Here is a tiny trained network, its code and every weight. The questions are about switching its units off for an input and a target symbol, where a switched-off unit gives its printed mean instead of its output.

import numpy as np


def w(rows, s, z=0):
    codes = np.array(rows[::2]) - 128.0
    scale = np.full(codes.shape[1], s)
    scale[-1] = z or s
    return codes * scale


def norm(h):
    return h / np.sqrt((h * h).mean(-1, keepdims=True) + 1e-5)


def f(y):
    return y / 2 * (1 + np.tanh(0.7978845608 * (y + 0.044715 * y**3)))


def softmax(a):
    e = np.exp(a - a.max(-1, keepdims=True))
    return e / e.sum(-1, keepdims=True)


def log_softmax(a):
    a = a - a.max(-1, keepdims=True)
    return a - np.log(np.exp(a).sum(-1, keepdims=True))


def net(x, mask):
    ids = ['Ψαβλμτ'.index(c) for c in x.split()]
    T = len(ids)
    res = E[ids] + P[:T]
    u = 0
    for l in range(2):
        q, k, v = (norm(res) @ M[l].T for M in (Q, K, V))
        z = softmax(np.where(np.tri(T) > 0, q @ k.T / 4**0.5, -1e9)) @ v
        res = res + np.where(mask[u], z, O[l][:, -1]) @ O[l][:, :-1]
        u += 1
        y = f(norm(res) @ A[l][:, :-1].T + A[l][:, -1])
        res = res + np.where(mask[u : u + 4], y, B[l][:, -1]) @ B[l][:, :-1]
        u += 4
    return log_softmax(norm(res)[-1] @ U[:, :-1].T + U[:, -1])


Q, K, V, O, A, B = {}, {}, {}, {}, {}, {}
E = w([
[178,46,37,187,108,166,137,182,134,107,153,91],'Ψ',
[97,159,146,115,7,70,234,95,131,174,42,104],'α',
[108,197,117,176,211,108,216,119,249,208,119,106],'β',
[85,120,173,104,116,22,158,165,109,78,248,64],'λ',
[41,99,168,245,82,86,29,89,83,197,150,105],'μ',
[33,189,239,200,190,153,113,250,106,140,85,129],'τ',
],0.002)
P = w([
[102,148,149,104,175,184,154,35,81,38,82,2],'0',
[119,138,128,119,142,157,135,87,110,94,83,43],'1',
[124,125,121,149,142,143,150,110,107,101,90,66],'2',
[116,116,126,155,133,134,147,123,123,117,110,76],'3',
[119,105,126,154,128,127,147,137,125,129,126,89],'4',
[126,105,123,155,126,119,143,142,133,136,136,106],'5',
[127,105,131,154,125,113,134,153,140,144,136,123],'6',
[130,106,126,151,115,106,129,162,142,152,144,137],'7',
[135,110,128,151,110,99,127,164,146,155,151,154],'8',
[140,117,125,150,107,93,122,170,147,157,158,173],'9',
[145,121,127,152,104,84,114,181,151,162,165,191],'10',
[154,127,140,160,111,82,110,185,159,168,170,208],'11',
],0.0025)
Q[0] = w([
[161,129,125,129,104,49,206,153,181,126,158,90],'0.h1',
[123,153,153,83,121,139,120,73,117,141,110,170],'0.h1',
[105,92,123,253,52,78,169,193,174,214,120,111],'0.h1',
[154,137,114,95,142,187,175,115,151,128,81,152],'0.h1',
],0.0061)
K[0] = w([
[125,112,131,172,102,103,74,162,116,155,170,195],'0.h1',
[131,127,115,129,165,167,130,124,128,102,120,95],'0.h1',
[149,132,120,119,122,77,140,161,154,160,165,215],'0.h1',
[150,98,96,127,119,124,130,100,125,90,152,2],'0.h1',
],0.0066)
V[0] = w([
[104,164,133,176,81,126,191,17,152,203,59,116],'0.h1',
[229,81,4,135,214,183,133,132,183,121,201,127],'0.h1',
[160,93,83,29,28,86,240,95,138,64,99,87],'0.h1',
[67,240,208,118,209,28,168,133,170,153,167,107],'0.h1',
],0.002)
O[0] = w([
[182,61,160,31,166,71,98,134,166,110,130,189,246],'0.h1',
[122,145,98,168,129,30,90,109,85,105,182,24,138],'0.h1',
[192,77,209,195,84,145,50,177,184,186,169,120,148],'0.h1',
[193,118,120,88,94,159,182,66,5,157,144,178,188],'0.h1',
],0.0025,0.0013)
A[0] = w([
[69,154,109,155,145,110,173,11,34,207,114,192,9],'0.n1',
[218,181,139,39,175,229,193,95,183,171,86,212,92],'0.n2',
[94,177,99,29,185,101,250,156,122,15,166,135,100],'0.n3',
[98,174,33,183,223,124,73,170,156,62,221,48,58],'0.n4',
],0.0025,0.0014)
B[0] = w([
[188,165,130,211,43,181,51,141,178,140,167,19,134],'0.n1',
[182,62,168,213,115,88,6,69,79,95,186,69,148],'0.n2',
[167,138,156,134,141,111,7,223,65,240,40,100,137],'0.n3',
[83,118,243,129,155,84,120,65,70,238,113,133,249],'0.n4',
],0.0023,0.0016)
Q[1] = w([
[118,185,254,136,61,66,55,57,131,175,123,133],'1.h1',
[47,172,185,154,200,162,21,114,90,144,154,91],'1.h1',
[102,112,213,149,45,80,160,135,141,174,83,146],'1.h1',
[90,8,135,229,144,62,84,196,86,200,237,143],'1.h1',
],0.0065)
K[1] = w([
[206,113,158,118,109,145,73,106,76,111,162,165],'1.h1',
[134,128,98,113,140,138,128,100,2,120,125,132],'1.h1',
[182,102,170,110,127,140,102,202,161,117,189,227],'1.h1',
[90,173,91,137,114,79,118,158,104,152,162,184],'1.h1',
],0.0078)
V[1] = w([
[186,136,60,128,1,111,91,172,137,134,99,139],'1.h1',
[103,78,109,161,175,137,30,87,117,155,158,156],'1.h1',
[169,98,85,142,138,214,80,148,113,42,155,130],'1.h1',
[149,148,45,73,166,87,204,73,152,139,179,109],'1.h1',
],0.0028)
O[1] = w([
[86,76,152,158,225,162,103,97,129,118,41,5,66],'1.h1',
[195,150,163,41,175,127,230,226,110,186,118,125,125],'1.h1',
[106,96,58,220,172,21,177,166,139,249,201,108,6],'1.h1',
[234,71,234,98,28,97,127,82,207,104,154,93,62],'1.h1',
],0.0023,0.002)
A[1] = w([
[160,132,128,190,210,22,130,63,155,248,136,3,123],'1.n1',
[140,155,187,43,211,78,66,157,148,124,102,81,5],'1.n2',
[111,119,155,154,138,190,20,56,147,60,72,114,82],'1.n3',
[67,147,118,126,87,86,158,77,71,129,138,182,97],'1.n4',
],0.0042,0.0032)
B[1] = w([
[234,177,151,136,165,75,95,158,207,187,127,53,254],'1.n1',
[107,1,87,191,96,103,133,74,212,127,105,122,113],'1.n2',
[62,20,132,124,138,35,117,150,118,161,88,144,138],'1.n3',
[169,84,101,111,178,122,123,103,209,100,134,117,135],'1.n4',
],0.0047,0.0051)
U = w([
[200,169,158,158,174,76,105,147,183,185,130,68,255],'Ψ',
[127,102,2,96,219,157,176,77,192,83,143,165,50],'α',
[96,131,79,253,7,197,143,83,138,159,172,106,62],'β',
[167,141,210,32,46,128,126,84,121,19,204,139,47],'λ',
[43,30,158,138,111,62,70,124,122,135,52,135,185],'μ',
[87,206,147,72,197,179,165,225,24,165,74,172,101],'τ',
],0.0037,0.0012)

Each question gives the input, a string of symbols that net reads in full, and the target symbol t.
The units are the heads (4 rows each of Q, K, V and O) and the neurons (one row each of A and B). Each row of codes is followed by its name. A weight is (code - 128) times the scale printed after its matrix; where a second scale follows, it is the last column's (O, A, B and U).
mask holds one flag per unit, layer by layer, with each layer's heads first. A switched-off unit (its flag False) gives its mean, the last column of its rows in O or B, instead of its output. The means were averaged over made-up inputs and are rounded, as every weight is.
A unit's drop is (log p(t) with every unit on - log p(t) with that unit switched off) / (log p(t) with every unit on - log p(t) with every unit switched off).
The circuit of an input: a set's keep is (log p(t) with only the set's units on - log p(t) with every unit switched off) / (log p(t) with every unit on - log p(t) with every unit switched off). Starting from all 10 units, units are removed one at a time, each time the one whose removal leaves the highest keep (on an exact tie, the one counted first), for as long as the keep stays at least 0.8.
units of the circuit, in order: the units of the circuit, biggest drop first
top k neurons: the k neurons with the biggest drops, biggest first
k most important neurons of layer l: the k neurons of layer l with the biggest drops, biggest first
drop of u: that unit's drop, to one decimal
input Ψ Ψ Ψ μ, target α: top neuron -> (1.n4)
input β β τ λ Ψ Ψ Ψ α, target μ: top 2 neurons -> (0.n4; 1.n3)
input β Ψ β β α τ Ψ μ Ψ α, target α: top 2 neurons -> (1.n4; 1.n1)
input α Ψ Ψ α λ β λ α, target β: units of the circuit, in order -> (0.h1; 1.n1; 0.n4; 1.h1)
input Ψ Ψ α β Ψ, target μ: units of the circuit, in order -> (0.h1; 1.h1; 1.n3; 1.n1)
input β Ψ α Ψ Ψ μ, target τ: top 2 neurons -> (1.n1; 0.n2)
input τ Ψ λ Ψ α τ α λ, target τ: top 3 neurons -> (0.n3; 1.n1; 0.n4)
input τ α μ λ, target μ: top 2 neurons -> (0.n3; 1.n2)
input Ψ α Ψ Ψ α α β β Ψ, target μ: units of the circuit, in order -> (0.h1; 1.h1; 1.n3; 0.n2)
input Ψ α α μ Ψ Ψ τ α, target τ: units of the circuit, in order -> (0.h1; 1.h1; 1.n1)
input Ψ τ β λ Ψ μ, target μ: top 4 neurons -> (1.n3; 0.n1; 0.n3; 0.n2)
input λ β Ψ β Ψ μ β Ψ τ, target τ: units of the circuit, in order -> (1.n1; 0.h1)
input Ψ Ψ λ Ψ Ψ μ Ψ β β β τ μ, target β: top 4 neurons -> (0.n1; 1.n1; 0.n2; 0.n3)
input α α Ψ λ β Ψ, target β: units of the circuit, in order -> (1.n1)
input λ Ψ μ, target μ: top 2 neurons -> (1.n3; 1.n1)
input τ τ Ψ β λ Ψ Ψ μ μ μ μ Ψ, target τ: units of the circuit, in order -> (1.n1; 1.h1)
input β Ψ μ β τ λ Ψ Ψ τ Ψ λ, target τ: units of the circuit, in order -> (0.h1; 1.n1)
input λ Ψ Ψ μ μ λ Ψ Ψ τ Ψ μ, target β: top 3 neurons -> (0.n1; 1.n1; 0.n4)
input Ψ λ β β β τ Ψ, target α: 2 most important neurons of layer 1 -> (1.n1; 1.n4)
input Ψ Ψ μ Ψ, target τ: top neuron -> (0.n4)
input Ψ Ψ λ Ψ, target β: top 4 neurons -> (0.n4; 1.n1; 0.n1; 0.n2)
input α λ Ψ α, target β: top 3 neurons -> (1.n1; 0.n4; 0.n1)
input Ψ μ Ψ Ψ β Ψ τ Ψ, target α: top 3 neurons -> (0.n4; 1.n4; 1.n1)
input Ψ μ μ, target α: top 3 neurons -> (0.n3; 1.n4; 1.n1)
input τ μ λ Ψ Ψ μ α β Ψ Ψ Ψ λ, target λ: 3 most important neurons of layer 0 -> (0.n2; 0.n4; 0.n1)
input α Ψ Ψ Ψ α α β μ β Ψ α, target λ: 2 most important neurons of layer 1 -> (1.n1; 1.n3)
input Ψ μ β λ, target μ: most important neuron of layer 0 -> (0.n3)
input Ψ Ψ Ψ α λ β β Ψ Ψ λ, target λ: 3 most important neurons of layer 1 -> (1.n1; 1.n4; 1.n3)
input β μ α μ, target τ: drop of 0.h1 -> 0.7
